Below is a small trained network, with its code and all its weights. Each question gives an input and a class and asks what happens when units are switched off, that is, made to give their printed mean instead of their output.

import numpy as np


def w(rows, s, z=0):
    codes = np.array(rows[::2]) - 128.0
    scale = np.full(codes.shape[1], s)
    scale[-1] = z or s
    return codes * scale


def norm(h):
    return h / np.sqrt((h * h).mean(-1, keepdims=True) + 1e-5)


def f(y):
    return np.maximum(y, 0)


def log_softmax(a):
    a = a - a.max(-1, keepdims=True)
    return a - np.log(np.exp(a).sum(-1, keepdims=True))


def net(x, mask):
    res = np.array(x, float).reshape(1, 8) / 4 @ E
    u = 0
    for l in range(3):
        y = f(norm(res) @ A[l][:, :-1].T + A[l][:, -1])
        res = res + np.where(mask[u : u + 4], y, B[l][:, -1]) @ B[l][:, :-1]
        u += 4
    return log_softmax(norm(res)[-1] @ U[:, :-1].T + U[:, -1])


A, B = {}, {}
E = w([
[139,99,119,152,179,103,88,184,174,62],'x0',
[159,162,157,112,190,3,150,225,205,117],'x1',
[219,77,128,154,213,145,169,149,117,120],'x2',
[134,55,104,80,149,133,153,124,141,61],'x3',
[110,67,165,35,147,136,120,30,69,167],'x4',
[177,105,142,202,205,123,112,56,175,157],'x5',
[23,170,49,114,238,138,130,119,129,114],'x6',
[138,170,157,83,95,108,173,45,179,117],'x7',
],0.0024)
A[0] = w([
[95,190,159,131,153,141,120,177,83,213,74],'0.n1',
[126,162,140,120,112,133,123,117,147,137,34],'0.n2',
[129,216,127,135,79,116,134,133,168,123,4],'0.n3',
[183,79,116,116,171,89,152,2,161,96,60],'0.n4',
],0.0052,0.0018)
B[0] = w([
[156,109,74,103,165,53,184,32,119,94,192],'0.n1',
[104,117,81,142,144,88,146,157,169,97,147],'0.n2',
[79,110,153,144,58,100,231,91,207,167,200],'0.n3',
[78,163,254,77,180,202,153,206,129,246,251],'0.n4',
],0.0053,0.0032)
A[1] = w([
[170,125,93,184,155,127,157,185,120,82,7],'1.n1',
[182,115,57,192,199,91,154,252,199,93,56],'1.n2',
[108,176,87,136,173,59,151,130,93,161,37],'1.n3',
[109,117,102,145,100,228,129,79,76,147,75],'1.n4',
],0.0034,0.0012)
B[1] = w([
[111,157,178,152,185,83,49,114,148,143,166],'1.n1',
[205,140,114,171,129,153,2,138,129,100,253],'1.n2',
[223,99,101,111,140,66,127,84,105,179,181],'1.n3',
[91,82,110,223,121,228,192,75,107,59,194],'1.n4',
],0.0049,0.0025)
A[2] = w([
[81,141,131,30,43,166,190,84,104,176,114],'2.n1',
[91,255,134,167,6,74,152,142,208,156,24],'2.n2',
[133,121,134,2,50,91,109,202,86,45,2],'2.n3',
[127,146,178,140,73,25,214,123,251,82,126],'2.n4',
],0.0034,0.0016)
B[2] = w([
[157,121,116,168,147,83,79,191,158,86,240],'2.n1',
[76,192,120,172,88,107,210,140,254,127,238],'2.n2',
[139,138,83,6,93,105,155,189,41,83,160],'2.n3',
[101,169,84,138,76,152,146,131,136,125,255],'2.n4',
],0.0066,0.0033)
U = w([
[181,145,80,113,172,8,176,41,84,174,90],'0',
[61,108,141,111,127,55,53,53,137,163,1],'1',
[23,96,65,174,129,201,141,51,70,71,148],'2',
[133,113,108,44,55,67,126,222,77,61,121],'3',
[217,139,110,207,174,94,2,213,169,88,145],'4',
[95,137,247,65,221,168,162,157,151,223,168],'5',
[79,202,98,184,21,69,199,133,252,120,176],'6',
[198,72,204,195,37,189,144,98,82,153,112],'7',
],0.0082,0.0032)

Each question gives the input, the list of numbers given to net, and the class t.
The units are the neurons (one row each of A and B). Each row of codes is followed by its name. A weight is (code - 128) times the scale printed after its matrix; where a second scale follows, it is the last column's (A, B and U).
mask holds one flag per neuron, layer by layer. A switched-off neuron (its flag False) gives its mean, the last column of its row in B, instead of its output. The means were averaged over made-up inputs and are rounded, as every weight is.
A unit's drop is (log p(t) with every unit on - log p(t) with that unit switched off) / (log p(t) with every unit on - log p(t) with every unit switched off).
The circuit of an input: a set's keep is (log p(t) with only the set's units on - log p(t) with every unit switched off) / (log p(t) with every unit on - log p(t) with every unit switched off). Starting from all 12 units, units are removed one at a time, each time the one whose removal leaves the highest keep (on an exact tie, the one counted first), for as long as the keep stays at least 0.8.
circuit, biggest first: the units of the circuit, biggest drop first
k most important neurons: the k neurons with the biggest drops, biggest first
top k neurons in layer l: the k neurons of layer l with the biggest drops, biggest first
drop of u: that unit's drop, to one decimal
input [-1,-1,-4,-6,4,1,6,-2], class 0: circuit, biggest first : (0.n1; 1.n3)
input [0,8,4,-6,3,8,-3,-1], class 5: 2 most important neurons : (0.n4; 2.n1)
input [6,-3,-3,2,8,-7,5,0], class 3: top neuron in layer 2 : (2.n3)
input [0,-8,2,-4,-7,-7,7,1], class 2: 2 most important neurons : (1.n4; 2.n2)
input [2,4,-5,-4,0,-1,7,-8], class 0: circuit, biggest first : (0.n1; 1.n3)
input [-6,-3,5,-1,-5,3,5,-1], class 2: 2 most important neurons : (1.n4; 2.n1)
input [1,7,-6,8,-3,1,4,-1], class 4: circuit, biggest first : (1.n2; 2.n2)
input [-5,2,-3,6,-2,-4,-2,-5], class 3: 2 most important neurons : (2.n3; 0.n3)
input [-2,6,-5,7,6,-5,-6,6], class 3: 2 most important neurons : (2.n3; 0.n3)
input [7,-8,-6,-4,5,-2,-4,2], class 2: top 2 neurons in layer 0 : (0.n4; 0.n3)
input [0,-1,-4,4,3,-6,6,3], class 3: 2 most important neurons : (2.n3; 2.n1)
input [-1,5,4,-3,3,-8,5,-8], class 0: 3 most important neurons : (0.n1; 1.n3; 2.n1)
input [-1,4,0,1,-2,-5,0,-7], class 4: top 2 neurons in layer 1 : (1.n2; 1.n1)
input [8,5,8,-4,-2,-7,7,6], class 4: circuit, biggest first : (1.n2)
input [-3,4,2,-7,-3,-1,5,0], class 0: top 2 neurons in layer 0 : (0.n1; 0.n4)
input [1,-5,-3,4,6,-7,-8,2], class 3: drop of 2.n3 : 0.5
input [-1,-6,1,6,-7,8,0,-1], class 7: drop of 2.n2 : 0.2
input [-5,2,2,1,6,3,-1,7], class 5: drop of 0.n4 : 0.3
